Here is a tiny trained network, its code and every weight. The questions are about switching its units off for an input and a target symbol, where a switched-off unit gives its printed mean instead of its output.

import numpy as np


def w(rows, s, z=0):
    codes = np.array(rows[::2]) - 128.0
    scale = np.full(codes.shape[1], s)
    scale[-1] = z or s
    return codes * scale


def f(y):
    return np.maximum(y, 0)


def softmax(a):
    e = np.exp(a - a.max(-1, keepdims=True))
    return e / e.sum(-1, keepdims=True)


def log_softmax(a):
    a = a - a.max(-1, keepdims=True)
    return a - np.log(np.exp(a).sum(-1, keepdims=True))


def net(x, mask):
    ids = ['δεζμξτ'.index(c) for c in x.split()]
    T = len(ids)
    res = E[ids] + P[:T]
    r = res
    for j in range(2):
        rows = slice(3 * j, 3 * j + 3)
        q, k, v = (r @ M[0][rows].T for M in (Q, K, V))
        z = softmax(np.where(np.tri(T) > 0, q @ k.T / 3**0.5, -1e9)) @ v
        o = O[0][rows]
        res = res + np.where(mask[j], z, o[:, -1]) @ o[:, :-1]
    y = f(res @ A[0][:, :-1].T + A[0][:, -1])
    res = res + np.where(mask[2:6], y, B[0][:, -1]) @ B[0][:, :-1]
    return log_softmax(res[-1] @ U[:, :-1].T + U[:, -1])


Q, K, V, O, A, B = {}, {}, {}, {}, {}, {}
E = w([
[79,205,144,120,150,122],'δ',
[214,190,77,60,76,66],'ε',
[2,47,127,47,78,65],'ζ',
[182,32,179,166,41,131],'μ',
[128,127,196,113,115,112],'ξ',
[153,94,99,107,155,33],'τ',
],0.013)
P = w([
[248,205,3,154,80,122],'0',
[156,140,168,95,168,181],'1',
[179,137,210,126,167,165],'2',
[173,195,125,133,164,98],'3',
[164,146,127,63,172,137],'4',
[195,174,113,100,171,87],'5',
],0.0061)
Q[0] = w([
[125,59,172,45,88,29],'H0',
[191,202,80,169,66,137],'H0',
[128,246,126,185,93,141],'H0',
[96,52,89,124,97,174],'H1',
[203,165,179,93,124,59],'H1',
[3,166,53,206,160,192],'H1',
],0.0075)
K[0] = w([
[113,128,72,140,120,73],'H0',
[167,254,146,192,135,140],'H0',
[149,240,173,138,196,189],'H0',
[83,197,135,48,189,58],'H1',
[224,198,98,99,47,85],'H1',
[77,44,181,91,166,146],'H1',
],0.008)
V[0] = w([
[110,108,139,124,118,114],'H0',
[177,78,72,171,147,108],'H0',
[40,2,64,93,145,84],'H0',
[109,94,46,192,146,62],'H1',
[139,61,177,167,10,163],'H1',
[96,52,69,100,187,28],'H1',
],0.0066)
O[0] = w([
[140,89,175,106,115,140,131],'H0',
[100,26,42,184,169,102,179],'H0',
[126,155,228,221,48,58,142],'H0',
[96,53,142,195,120,217,208],'H1',
[43,24,87,9,31,37,7],'H1',
[103,149,115,253,117,156,250],'H1',
],0.0065,0.0017)
A[0] = w([
[101,231,175,193,212,255,129],'N0',
[84,200,190,59,173,134,159],'N1',
[111,98,208,227,26,26,255],'N2',
[95,141,11,140,207,222,26],'N3',
],0.0048,0.0019)
B[0] = w([
[152,27,86,205,164,85,177],'N0',
[77,103,50,148,183,141,179],'N1',
[45,191,135,164,136,111,253],'N2',
[2,98,150,94,114,108,155],'N3',
],0.009,0.0057)
U = w([
[151,82,172,165,155,142,91],'δ',
[100,81,79,254,178,187,121],'ε',
[114,8,110,131,98,89,22],'ζ',
[133,158,110,82,101,157,252],'μ',
[90,160,162,186,105,129,64],'ξ',
[138,64,147,172,147,145,102],'τ',
],0.0078,0.0033)

Each question gives the input, a string of symbols that net reads in full, and the target symbol t.
The units are the heads (3 rows each of Q, K, V and O) and the neurons (one row each of A and B). Each row of codes is followed by its name. A weight is (code - 128) times the scale printed after its matrix; where a second scale follows, it is the last column's (O, A, B and U).
mask holds one flag per unit, heads first, then neurons. A switched-off unit (its flag False) gives its mean, the last column of its rows in O or B, instead of its output. The means were averaged over made-up inputs and are rounded, as every weight is.
A unit's drop is (log p(t) with every unit on - log p(t) with that unit switched off) / (log p(t) with every unit on - log p(t) with every unit switched off).
The circuit of an input: a set's keep is (log p(t) with only the set's units on - log p(t) with every unit switched off) / (log p(t) with every unit on - log p(t) with every unit switched off). Starting from all 6 units, units are removed one at a time, each time the one whose removal leaves the highest keep (on an exact tie, the one counted first), for as long as the keep stays at least 0.8.
units of the circuit, in order: the units of the circuit, biggest drop first
top k neurons: the k neurons with the biggest drops, biggest first
which heads matter: for each layer, one digit per head in row order, 1 if its drop is at least 0.15 and else 0, layers parted by /
drop when u is switched off: that unit's drop, to one decimal
input ζ ζ τ, target ξ: units of the circuit, in order	[H0; N2]
input τ τ τ δ, target ε: top 2 neurons	[N0; N1]
input ζ μ τ, target ξ: top 3 neurons	[N2; N0; N1]
input δ δ ζ ζ, target ξ: top neuron	[N2]
input ζ ε μ, target ξ: top 2 neurons	[N2; N0]
input μ μ ζ μ, target ζ: which heads matter	01
input μ δ μ, target ζ: which heads matter	11
input μ μ ξ, target ζ: which heads matter	01
input μ ζ τ, target ζ: drop when N2 is switched off	-0.2
input δ ξ ε τ ξ ζ, target ξ: drop when H0 is switched off	0.9
input ζ ζ τ μ μ, target ξ: drop when N3 is switched off	0.0
input τ τ ξ, target ε: drop when N2 is switched off	0.0
